z951-z493: [-230,141,-73,-35,57,338,290,228,92,153,-246,-75,-463,-100,-223,193,105,-216,72,5,-42,130,-93]
z398-z802: [-59,-399,-94,187,-143,-110,-97,311,169,-376,473,-62,387,514,170,-94,-113,-50,-223,-339,218,-204,-56]
z951-z493: [-49,98,-94,-39,178,3,-23,-118,-110,24,66,-59,-141,107,-159,-73,195,-52,78,-48,-93,-59,99]
z32-z766: [295,-121,-146,339,-14,63,59,33,-5,168,2,-296,-75,5,-101,84,63,-40,207,-197,-30,20,73]
z893-z22: [-114,-174,80,359,61,-53,-52,196,96,-362,300,-115,379,241,94,253,-79,-3,-111,-252,216,-103,-40]
z398-z802: [-199,-123,-105,-161,8,47,-19,218,316,51,-43,34,20,30,21,-69,-54,-42,-90,182,127,-139,-192]
z951-z493: [121,182,-111,-199,68,-76,-2,-72,115,273,-220,54,-361,-99,-37,-231,50,28,147,279,-56,14,42]
z32-z766: [174,294,300,-408,-222,-208,-113,-439,-65,110,-494,163,-80,-534,160,-1,-32,217,-168,488,-332,282,90]
z32-z766: [312,-234,-338,39,-179,21,30,-57,179,330,116,-243,53,246,-23,-298,-53,-46,-28,34,59,-154,160]
z893-z22: [-91,94,21,104,41,185,121,179,-67,50,3,-45,-143,31,-50,124,120,-126,62,61,163,9,45]
z137-z836: [75,-176,15,141,-22,-164,-165,56,163,-69,15,-174,264,-99,83,166,-33,80,-53,17,51,-52,-135]
z398-z802: [-95,27,-226,172,274,-26,164,-93,109,73,208,-11,43,183,-179,-100,-185,-32,217,-190,-52,-208,-24]
z398-z802: [26,-244,-109,133,-101,18,43,258,212,-65,202,-212,134,221,15,-4,-65,-80,-100,-191,118,-76,-113]
z398-z802: [137,-10,78,-117,-384,97,104,-6,27,89,-253,-43,-95,-95,138,-47,-36,29,-206,246,-151,110,139]
z951-z493: [83,-97,288,54,-104,-157,-138,-36,-139,-253,86,67,362,-139,213,107,-104,160,-112,-100,98,117,-91]
z137-z836: [45,19,17,-200,-230,-36,10,-188,-88,-69,49,6,30,126,45,-197,-53,22,-249,-24,-185,6,177]
z137-z836: [554,-205,-201,164,-205,-62,-29,52,111,317,-53,-301,-121,32,22,-52,83,-24,94,-39,22,164,49]
z951-z493: [70,181,185,-166,-219,-87,-60,-189,-184,-6,-224,21,-105,-267,68,53,132,16,-92,223,-240,137,140]
z893-z22: [342,63,181,-379,-450,-108,-71,-233,-155,122,-263,-127,-145,-274,160,-173,92,98,-295,229,-130,306,148]
z137-z836: [61,-84,5,64,-167,0,-25,49,75,-50,69,-103,84,22,4,103,-11,-120,-95,-156,23,55,20]
z951-z493: [160,68,308,35,-220,15,-102,122,-350,-178,79,-114,51,-67,119,245,181,-22,-200,-104,139,262,42]
z137-z836: [-135,38,-81,-34,113,78,219,177,237,168,-4,123,-119,-37,-35,-32,-190,-110,137,34,279,45,-202]
z398-z802: [130,6,10,-73,-193,134,-56,-102,-306,-33,-166,-145,-192,52,-27,-16,219,91,-184,5,-337,51,234]
z32-z766: [-358,40,150,-112,95,-76,6,-9,110,-283,87,202,262,29,70,99,-168,44,-186,37,1,-55,-149]
z893-z22: [-95,-168,-98,43,-119,-35,82,152,397,-73,-384,118,-159,-80,123,155,-162,64,-44,127,-218,105,-146]
z893-z22: [-55,-56,-219,92,134,88,145,160,180,148,193,-81,-2,178,-159,-24,-112,-136,106,-160,99,-112,-150]
z398-z802: [-283,51,-300,109,414,75,-7,-41,101,45,215,129,-1,285,-240,-121,-36,-97,246,-118,19,-393,58]
z32-z766: [135,-174,-134,138,-231,63,15,309,145,26,107,-251,-77,160,3,14,22,-163,-68,-177,128,-26,0]
z32-z766: [409,-238,83,91,-407,3,5,328,-127,-66,140,-358,-55,253,245,-2,201,-14,-304,-70,347,303,80]
z951-z493: [416,-31,-120,376,-136,70,-63,-29,-203,99,289,-368,26,303,-87,7,200,-155,60,-265,74,-78,407]
z893-z22: [-56,-333,-111,342,157,-2,-83,178,116,-255,229,36,295,293,43,20,-126,92,93,-334,48,-215,-95]
z137-z836: [-301,-203,-144,115,230,-17,-7,237,185,-149,102,182,108,62,-29,0,-183,19,182,-202,52,-222,-311]
z137-z836: [590,-75,-104,-48,-323,-130,-60,-165,-116,316,-71,-262,-128,11,103,-296,133,87,-23,177,-88,101,245]
z893-z22: [-218,23,176,254,291,-75,-54,141,-57,-235,176,8,288,-80,14,406,-7,21,70,-102,260,13,-239]
z32-z766: [-65,-77,41,26,-92,21,31,155,1,-96,19,-92,42,-9,47,44,-39,24,-94,-32,14,-37,-92]
z137-z836: [544,11,271,27,-244,-139,-204,-228,-452,5,-222,-112,57,-265,169,183,169,294,-107,65,-307,371,83]
z893-z22: [-12,21,-63,29,-51,73,199,262,191,115,62,-78,-168,89,-29,60,9,-218,16,3,223,127,-100]
z951-z493: [-172,-67,330,166,111,24,-53,-90,-246,-414,280,-19,477,-81,-23,284,-57,31,-87,-475,71,77,-118]
z893-z22: [294,230,-79,-393,-246,-100,-71,-329,-57,359,-458,-134,-407,-272,-26,-220,121,138,-121,462,-458,74,205]
z32-z766: [232,68,78,208,-100,-87,-16,-88,-281,-97,97,-178,-28,109,70,-5,134,59,0,-54,-50,21,278]
z893-z22: [-224,-109,194,48,156,-88,-134,160,155,-198,-155,172,233,-291,169,306,-114,157,-4,119,233,68,-336]
z137-z836: [-566,47,-58,149,756,38,-9,218,123,-63,169,521,156,-71,-145,200,-157,-43,507,-105,400,-197,-480]
z398-z802: [-451,-211,-494,196,218,129,24,356,551,29,196,56,91,381,-166,-48,-245,-197,117,-59,93,-624,-127]
z398-z802: [408,-4,151,-122,-368,-246,-82,-440,-312,31,-226,-15,37,-278,188,-133,6,232,-92,119,-394,223,210]
z32-z766: [181,210,388,-210,-172,-130,-12,-334,-315,-92,-143,-5,51,-282,153,57,44,178,-229,136,-76,366,113]
z137-z836: [383,-136,-22,-293,-573,-82,-49,-17,24,129,-5,-295,-55,133,203,-370,88,8,-413,220,14,73,234]
z893-z22: [95,-34,176,119,-37,-137,5,-45,-164,-90,-29,134,160,-185,189,-5,-135,190,120,35,12,46,-60]
z398-z802: [725,-261,74,70,-602,-255,-180,-301,-21,20,-125,-164,198,-26,312,-124,-52,171,-231,-20,-241,273,320]
z32-z766: [21,-16,86,107,162,15,-63,30,-16,-23,-22,123,29,-117,-17,150,67,-26,192,-109,115,136,-100]
z398-z802: [268,30,49,110,115,43,-51,41,-90,207,4,-160,-84,-79,2,67,205,-15,140,62,405,188,41]
z951-z493: [301,116,107,235,-221,449,202,401,-300,117,16,-515,-457,83,-182,384,386,-303,-97,-335,221,421,132]
z893-z22: [-319,212,157,57,440,165,41,14,-236,-68,-105,266,-120,-231,-127,169,68,56,316,-27,79,0,-134]
z951-z493: [-445,-72,-85,-78,264,8,33,108,336,-67,-129,58,35,-175,-150,207,-60,-49,53,20,-114,-92,-388]
z951-z493: [91,-39,-266,-280,-198,42,25,-84,197,233,-268,31,-385,44,-4,-423,-58,17,-42,161,-151,-83,179]
z951-z493: [-134,150,12,-189,-71,177,122,-1,-51,73,-130,-100,-204,-66,-154,100,111,-112,-148,67,-206,75,-3]
z398-z802: [111,-184,-294,-563,-443,-186,-157,-181,546,333,-421,-41,-82,-71,178,-577,-101,142,-323,738,-360,-303,118]
z893-z22: [205,-7,-24,258,139,56,46,-74,-321,60,-209,40,-193,-144,-63,227,61,165,272,-173,-248,223,-40]
z137-z836: [-49,-63,-24,242,232,48,82,50,43,-21,249,65,249,129,-62,119,-138,-41,155,-221,183,-34,-120]
z32-z766: [7,106,-124,-310,-97,-124,48,-249,72,193,-85,47,-118,-77,-31,-220,-99,-15,-82,168,-117,13,43]
z398-z802: [-210,178,-2,141,331,236,236,123,-173,-3,77,-56,-271,-10,-290,182,87,-143,244,-337,49,87,-125]
z951-z493: [-115,-8,-120,-175,-182,104,-80,-169,218,23,-325,-52,-106,22,-12,-213,36,72,-190,342,-432,-328,310]
z32-z766: [15,81,64,-149,-14,-79,11,-133,-102,-22,-68,94,-35,-93,6,-73,-58,101,-22,9,-218,66,-51]
z893-z22: [-163,130,203,156,251,27,124,-70,-265,-226,24,-2,-9,-196,-160,449,32,-17,91,-409,-77,329,-209]
z893-z22: [358,-18,13,125,-126,-260,-236,-248,-47,2,-85,-290,71,-166,11,114,101,101,-23,-49,-251,59,136]
z32-z766: [-62,70,-10,162,123,173,127,136,5,0,21,-150,-199,-4,-210,141,135,-177,173,-247,-49,37,-27]
z32-z766: [-111,157,-169,-148,93,189,200,193,-5,152,-111,-221,-607,79,-246,-38,266,-180,33,-27,-37,104,-30]
z32-z766: [182,-100,67,88,-338,147,42,245,100,33,-41,-178,-11,49,115,165,31,-125,-213,20,191,171,71]
z137-z836: [-246,31,45,57,177,33,69,13,84,-117,169,182,187,129,45,-92,-154,5,47,27,240,-186,25]
z32-z766: [-14,-32,25,-17,-123,123,158,351,143,14,-144,-90,-293,-39,0,237,94,-164,-77,-43,114,327,-201]
z398-z802: [107,225,73,17,73,103,58,-48,-159,123,-123,-194,-293,-123,-135,92,231,-49,82,35,-22,145,118]
z951-z493: [134,13,52,-254,-92,-166,-51,-561,-124,-19,47,251,200,30,113,-460,-185,178,-73,3,-136,-12,284]
z951-z493: [-163,-11,-104,-143,-13,4,45,41,109,16,-6,151,-57,47,-2,-111,-118,-43,-29,30,10,-74,-64]
z951-z493: [-496,-99,-147,178,286,154,67,368,197,-235,113,68,-30,214,-113,90,-53,-80,107,-166,77,-326,-185]
z137-z836: [-317,-87,204,27,233,-132,-105,-248,-78,-369,209,403,598,4,143,-50,-277,223,4,-83,29,-205,-74]
z137-z836: [-187,-116,-85,-50,-119,206,146,233,137,-79,267,-115,-1,342,-74,-135,62,-273,-164,-176,172,-106,51]
z398-z802: [-583,-43,-156,110,228,353,270,298,206,-297,192,207,-111,467,-212,23,-87,-243,21,-374,-79,-224,-42]
z893-z22: [-304,9,-38,109,217,182,50,67,82,-117,12,151,17,91,-96,93,-63,-48,82,-108,42,-148,-1]
z398-z802: [-460,210,-48,353,393,345,231,223,41,-9,-116,64,-219,-68,-278,464,74,-215,327,-47,1,-124,-53]
z951-z493: [218,-365,-390,-280,-410,-237,-143,-65,561,138,-179,-8,-46,232,212,-538,-198,95,-252,263,-198,-201,131]
z893-z22: [-267,-20,0,-124,134,-57,-248,-132,-64,-259,250,98,322,284,5,-156,75,67,-194,58,-59,-374,140]
z137-z836: [116,89,234,23,45,-28,-17,-135,-207,-65,-133,138,38,-172,96,119,20,163,40,51,-56,229,3]
z398-z802: [-195,101,116,86,16,412,278,468,-10,27,-26,-145,-314,3,-102,230,168,-250,11,-53,355,157,-89]
z32-z766: [-264,85,196,-141,-12,-9,-146,34,211,-148,-189,207,165,-197,110,140,-74,39,-141,298,-24,-104,-61]
z137-z836: [71,11,286,-123,-248,-140,-126,-17,-73,-173,-124,18,127,-251,200,158,-17,94,-234,82,-13,218,-67]
z137-z836: [-439,308,321,-379,53,-90,-51,-361,-134,-261,-407,377,-69,-516,2,175,-50,115,-105,174,-398,142,-64]
[-188,114,-115,151,75,212,85,153,-24,-63,-117,-137,-310,153,-144,159,138,-63,-11,1,-165,-139,153]  z398-z802
[-278,-79,111,41,99,152,-23,173,69,-206,4,60,185,47,34,193,-13,36,-137,25,97,-74,-115]  z951-z493
[-72,201,-83,-126,4,-82,67,-182,1,105,-62,-31,-124,-96,-117,-135,-86,6,42,102,-300,-168,56]  z398-z802
[-191,-58,-105,-359,112,-268,-90,-248,337,103,-152,444,199,-177,121,-289,-321,168,45,354,-84,-149,-218]  z398-z802
[-227,-138,-73,261,204,84,1,163,33,-191,295,7,221,220,-81,122,-59,-91,81,-318,187,-191,-77]  z951-z493
[-58,153,309,70,91,-50,-199,-163,-174,-256,-118,178,237,-106,147,136,23,251,-56,223,-174,-100,151]  z32-z766
[142,119,-121,13,-208,98,143,-60,181,241,-296,-127,-237,-114,-74,37,-154,-18,-34,132,-314,-7,128]  z398-z802
[-70,-212,-149,168,225,157,51,155,-1,28,27,43,1,19,-150,167,-22,-18,202,-324,10,56,-276]  z893-z22
[-18,-175,-265,-33,-57,-40,-147,274,266,63,-125,-187,-154,98,17,-156,27,87,-53,196,-112,-331,-78]  z32-z766
[-253,-66,347,213,140,-67,-56,167,-127,-484,296,46,426,-58,58,412,-28,-28,-57,-385,204,124,-281]  z951-z493
[-311,179,-8,-296,234,-154,-133,-352,-9,-34,-190,267,37,-193,-27,-108,-90,199,-15,298,-229,-197,-9]  z137-z836
[400,108,94,-199,-172,-217,-8,-306,-97,297,-335,59,-78,-343,183,-209,-75,287,48,452,-224,171,42]  z951-z493
[-376,214,13,-268,288,-71,34,-42,149,54,12,258,46,-132,-85,44,-116,-49,28,214,97,-54,-261]  z893-z22
[-282,50,-87,66,224,38,58,-109,-1,-94,221,169,194,208,-98,-61,-133,-29,65,-80,-39,-277,55]  z32-z766
[74,120,359,-232,-46,42,-86,-182,-119,-15,-215,181,112,-312,108,77,45,124,-109,191,-8,276,-22]  z32-z766
[206,45,230,-26,-167,-37,-44,-177,-130,-2,-142,81,151,-133,189,57,-6,149,-119,226,-42,177,133]  z32-z766
[-39,46,-77,338,319,-9,97,117,-62,6,256,-96,-35,95,-115,101,31,-101,312,-243,341,-45,-39]  z398-z802
[-126,290,418,-79,72,-61,147,-182,-362,-227,89,322,55,-200,90,125,-56,-12,35,-130,180,368,-16]  z893-z22
[190,-30,64,87,53,-114,-78,-95,-113,66,-35,-52,108,-186,43,43,-6,144,118,18,1,56,-71]  z951-z493
[14,-19,-87,205,182,123,37,197,-22,107,332,-10,100,230,-69,-54,13,-138,195,-122,395,-155,3]  z893-z22
[44,-148,120,140,-36,3,-41,165,75,-83,140,20,281,77,206,-29,-83,64,-38,76,383,-65,-8]  z137-z836

z866z108: [-131,37,-5,180,-84,54,-358,-392,-64,96,743,-119,-97,-445,42,133,-147,-595,705,484,-259,470,-592]
z866z108: [-129,-146,-247,181,-200,-49,173,-133,215,-49,182,-153,-155,-120,13,-142,-44,-181,243,-170,-101,-36,-52]
z189z412: [82,-12,-6,48,-63,-280,63,17,110,122,110,-9,242,181,-2,51,-121,234,-33,42,106,138,253]
z189z412: [170,-64,203,-157,14,-284,244,116,23,168,-465,-30,282,209,-77,-89,241,257,-705,-181,-20,-403,-82]
z729z952: [-13,-66,14,-155,102,111,-172,-35,45,30,180,5,-210,-124,66,196,-320,-109,310,273,31,313,43]
z866z108: [89,97,-20,20,39,-100,-47,-198,-84,56,296,59,22,40,-326,273,-257,-120,215,239,57,516,339]
z124z611: [-166,47,5,-12,-275,-41,-190,186,168,-27,95,-185,99,163,86,55,-67,208,-103,-127,93,-96,160]
z124z611: [89,36,76,103,36,-10,76,19,-153,-117,-100,238,130,112,27,53,-5,85,64,-94,121,105,270]
z729z952: [37,-126,150,-27,-59,-236,-300,-98,156,-114,526,-15,93,-153,22,11,-351,-485,262,358,-365,248,-448]
z866z108: [101,-66,204,-2,-63,-96,85,48,27,-182,-154,158,154,104,70,-102,-26,-106,-222,-241,-157,-181,-95]
z729z952: [-24,86,-24,154,-11,29,-185,48,-58,24,349,64,61,-8,-50,84,-16,21,264,132,-18,236,69]
z729z952: [186,71,-77,99,192,22,130,-32,-102,158,-62,172,93,7,-85,92,14,204,55,91,151,195,224]
z189z412: [7,-117,132,-246,6,-145,-179,193,84,92,10,-94,31,5,-66,181,-177,78,-141,242,-13,22,-22]
z729z952: [-134,-41,63,-24,-119,133,-206,85,0,-173,139,18,-172,104,16,72,-87,-50,191,-47,73,101,259]
z729z952: [-118,34,-94,147,-66,-10,104,32,141,88,-38,-92,108,15,120,-128,157,260,-66,-141,31,-166,-100]
z729z952: [-79,-23,-174,-123,3,-68,61,-9,160,314,47,-187,-81,-63,-155,230,-272,324,33,252,205,186,263]
z189z412: [-6,188,-49,-114,28,13,-71,-5,65,-57,-35,-47,54,174,-125,128,-217,154,-135,41,164,162,335]
z729z952: [-148,174,-361,97,-142,-85,-291,-74,196,236,626,-248,30,-49,-250,297,-481,253,430,525,277,555,447]
z189z412: [32,9,92,-112,-107,13,-12,158,38,-255,-302,58,79,209,178,-47,-102,79,-247,-268,118,-217,224]
z866z108: [-13,-336,140,-278,-76,-218,-52,258,150,70,-105,-111,-65,15,144,-108,-82,76,-201,118,-63,-338,-147]
z189z412: [-108,-93,71,122,-126,288,-224,-87,-15,-32,217,16,-227,-269,78,-45,55,-331,287,39,-165,-51,-382]
z866z108: [-16,140,133,88,-118,257,-302,128,-188,-62,140,69,-20,35,-12,-13,231,-110,-25,-123,-84,-120,-80]
z124z611: [163,102,302,-486,393,-103,-29,81,-155,-207,-337,189,59,275,10,142,-248,32,-314,158,54,176,221]
z124z611: [-53,-40,-80,150,-163,-108,-37,37,240,148,244,-118,109,28,-70,4,-40,155,20,3,-26,34,14]
z189z412: [-26,71,-40,-10,76,-70,-45,-17,-8,291,174,-107,68,-41,21,121,26,202,92,226,63,179,-38]
z729z952: [-88,-2,23,-40,-81,16,-93,-77,121,-102,167,-90,-96,35,-36,28,-120,-185,68,-39,-94,111,-12]
z729z952: [-56,-114,-62,145,-347,-310,46,-37,270,172,246,-232,177,38,-86,-117,-7,40,-125,-61,-109,-164,-110]
z729z952: [13,186,-157,124,-50,-36,-3,-232,108,-8,180,-82,98,94,-71,-5,-118,-14,73,18,95,227,168]
z189z412: [-36,-38,59,-108,-145,-85,-75,35,-51,-128,7,-63,-44,115,-39,72,-73,-118,-22,-57,47,9,207]
z124z611: [-85,130,-21,-69,95,32,-223,66,51,-7,271,-95,-10,37,38,147,-85,10,164,139,-37,285,3]
z189z412: [24,74,133,-84,79,278,-118,183,-243,-6,-208,151,-95,32,47,106,138,127,-71,-71,122,-86,139]
z124z611: [62,118,42,-98,197,32,-120,-30,-43,-62,17,90,79,-11,169,142,-222,20,153,212,93,284,31]
z866z108: [-18,-422,307,-418,-130,-255,172,317,173,-229,-525,-53,-100,164,-57,-29,-80,-77,-578,-313,-172,-489,-6]
z866z108: [212,265,211,-226,243,170,-95,70,-301,-59,-333,174,70,300,82,62,155,118,-328,-95,184,4,266]
z124z611: [248,-47,387,-293,250,14,32,109,-392,-254,-510,339,13,151,67,-97,154,-177,-361,-62,-38,-254,-28]
z189z412: [-229,73,-399,317,-103,271,34,-48,138,129,272,-136,-208,-206,-142,128,9,151,429,-53,115,225,183]
z189z412: [-33,40,188,53,-24,-7,-83,5,17,-80,140,56,94,35,-48,-7,75,-144,-64,-101,-248,18,-238]
z866z108: [-10,-18,-201,-38,20,-192,115,-286,105,201,143,-192,-9,-179,40,24,-241,-49,200,317,73,195,-93]
z866z108: [59,-165,209,-175,154,-188,20,-149,-87,-84,14,67,-32,-79,104,67,-117,-327,161,208,-133,204,-225]
z866z108: [40,-62,168,122,-23,28,60,398,98,-171,-177,294,159,373,-32,-181,161,412,-319,-400,-11,-284,326]
z124z611: [-165,-84,-60,-53,-265,-75,-75,32,234,-71,104,-246,-64,-54,-11,-132,-105,-140,-120,-69,-159,-262,-214]
z124z611: [93,-106,-36,83,88,62,234,-17,-229,113,-150,155,-124,-84,-47,54,183,24,140,-78,83,23,159]
z189z412: [24,-275,65,-189,-211,-259,115,66,229,151,-206,-310,-32,101,63,-302,234,-43,-508,-180,-140,-581,-298]
z729z952: [-79,67,-102,-15,-174,-61,96,9,89,67,-104,-175,37,154,-6,-49,38,212,-212,-185,145,-167,216]
z729z952: [139,-144,114,168,-78,-68,193,-31,-104,69,-113,64,73,-98,-23,-221,433,-245,-204,-269,-292,-366,-445]
z124z611: [-41,56,-46,141,-157,151,-74,44,-40,-36,63,29,4,-106,41,58,-20,-37,110,-117,0,-39,-8]
z866z108: [-37,-396,135,-171,-120,-229,130,296,178,-57,-269,-37,-32,12,64,-131,-6,67,-278,-126,-128,-440,-133]
z866z108: [77,259,30,186,-21,176,-256,-40,-142,-124,274,236,107,116,-260,129,-142,-13,139,93,85,314,350]
z866z108: [58,-415,-130,-76,-88,-370,285,-34,71,225,-96,-141,-61,-279,26,-13,-126,-66,98,220,2,-144,-149]
z124z611: [-81,90,-494,534,-354,-158,67,24,323,326,422,-264,291,-4,27,-177,133,443,169,-84,152,-74,119]
z124z611: [43,6,87,-97,177,-13,-2,-105,-15,-79,-62,108,2,29,32,35,-151,-24,58,164,56,182,40]
z729z952: [-164,-53,-128,410,-313,74,-9,130,62,26,113,-58,61,37,32,-245,428,195,53,-295,37,-333,-12]
z729z952: [191,67,179,-196,286,226,180,55,-363,-134,-610,252,-98,116,178,-128,318,-10,-312,-262,82,-289,34]
z189z412: [-80,29,-208,124,-12,119,-74,21,41,89,214,-41,-92,-120,12,100,-93,113,330,125,117,195,138]
z729z952: [-170,-52,-280,72,-494,-395,198,83,594,53,-7,-474,243,235,-69,-208,-115,308,-477,-367,13,-408,130]
z124z611: [8,190,-152,312,1,411,109,-60,-184,2,-49,166,-132,-29,-129,-45,309,44,98,-327,68,-29,183]
z189z412: [-65,35,23,-126,40,61,28,-65,34,-179,-142,-10,-103,25,-163,93,-147,-109,-90,-42,-1,76,104]
z124z611: [-10,123,-274,86,45,152,89,-90,-14,263,-35,-139,-68,-149,70,44,92,190,111,45,193,34,31]
z189z412: [-2,114,-94,225,106,228,97,-204,-210,-114,84,197,-120,-89,97,-114,129,-163,361,-89,6,137,9]
z189z412: [18,111,-132,117,209,125,120,-146,-88,-85,3,208,-22,-67,106,67,-178,77,370,92,171,335,221]
z124z611: [74,132,106,77,175,265,152,-128,-333,-234,-285,294,-93,64,-29,12,231,-160,37,-279,47,73,160]
z866z108: [-23,214,-61,202,4,207,-183,-230,-106,-22,364,50,-42,-99,-133,159,-41,-229,364,103,-18,411,24]
z124z611: [221,-455,228,-347,235,-476,433,-235,-115,58,-432,62,-58,-172,-41,-68,-63,-353,-178,267,-150,-114,-342]
z866z108: [47,278,219,352,-48,152,-432,6,-213,-243,681,351,192,169,-118,9,54,-258,351,-7,-245,387,45]
[-101,262,55,-223,51,159,-141,8,83,-166,-111,-55,-15,181,-35,136,-249,100,-216,-57,92,108,212]  z124z611
[-60,-240,-187,98,-225,-144,174,369,237,258,-196,-148,93,-16,58,-119,127,540,-233,-142,137,-481,86]  z729z952
[-8,-42,109,-97,73,64,53,-39,-147,-2,-194,11,-99,-97,18,-76,188,-141,-121,-17,-94,-195,-267]  z729z952
[-250,166,-97,241,-58,437,-118,-262,-205,-163,293,45,-310,-221,150,50,81,-328,631,-102,-7,271,-70]  z189z412
[-124,47,9,115,-137,193,-231,129,125,31,171,-78,2,-64,187,-151,132,51,1,-78,-117,-233,-320]  z866z108
[-32,51,19,61,59,119,-3,187,66,-53,-166,93,84,151,262,-278,188,331,-164,-163,66,-312,-33]  z866z108
[-52,-268,-165,169,-212,-194,362,308,212,65,-234,-15,71,84,-47,-261,170,413,-263,-352,15,-518,165]  z866z108
[2,180,-107,203,-110,139,-65,-42,-29,14,155,-17,66,-40,12,-43,103,-48,53,-137,-44,-21,-68]  z866z108
[31,-208,89,-19,-62,-134,48,-100,-21,3,-15,-4,-33,-203,-70,-113,13,-296,-32,128,-198,-182,-380]  z124z611
[-47,-126,-72,103,-99,-3,57,50,-6,27,98,19,-97,-61,-27,-7,16,1,178,-46,-2,-15,92]  z124z611
[-220,146,-84,107,-175,195,-244,-143,252,-83,372,-189,-89,-76,63,-71,-127,-182,164,-33,-151,66,-255]  z866z108
[1,-204,165,-55,-93,2,102,21,-5,-156,-144,27,-151,0,-39,-133,165,-319,-164,-292,-254,-275,-209]  z124z611
[-82,398,-1,103,176,490,-100,-25,-348,-158,1,239,-139,79,-91,182,125,61,197,-169,138,291,353]  z189z412
[135,95,-36,-58,179,4,239,352,194,25,-436,144,203,368,-121,10,7,664,-542,-318,174,-148,498]  z189z412
[-104,37,-223,113,48,-13,93,-63,180,88,61,-123,39,-138,84,-44,-40,147,134,79,26,52,-143]  z866z108
[77,63,42,230,-126,3,-216,150,9,5,321,116,206,52,-6,-37,41,32,70,-17,-104,13,-28]  z189z412
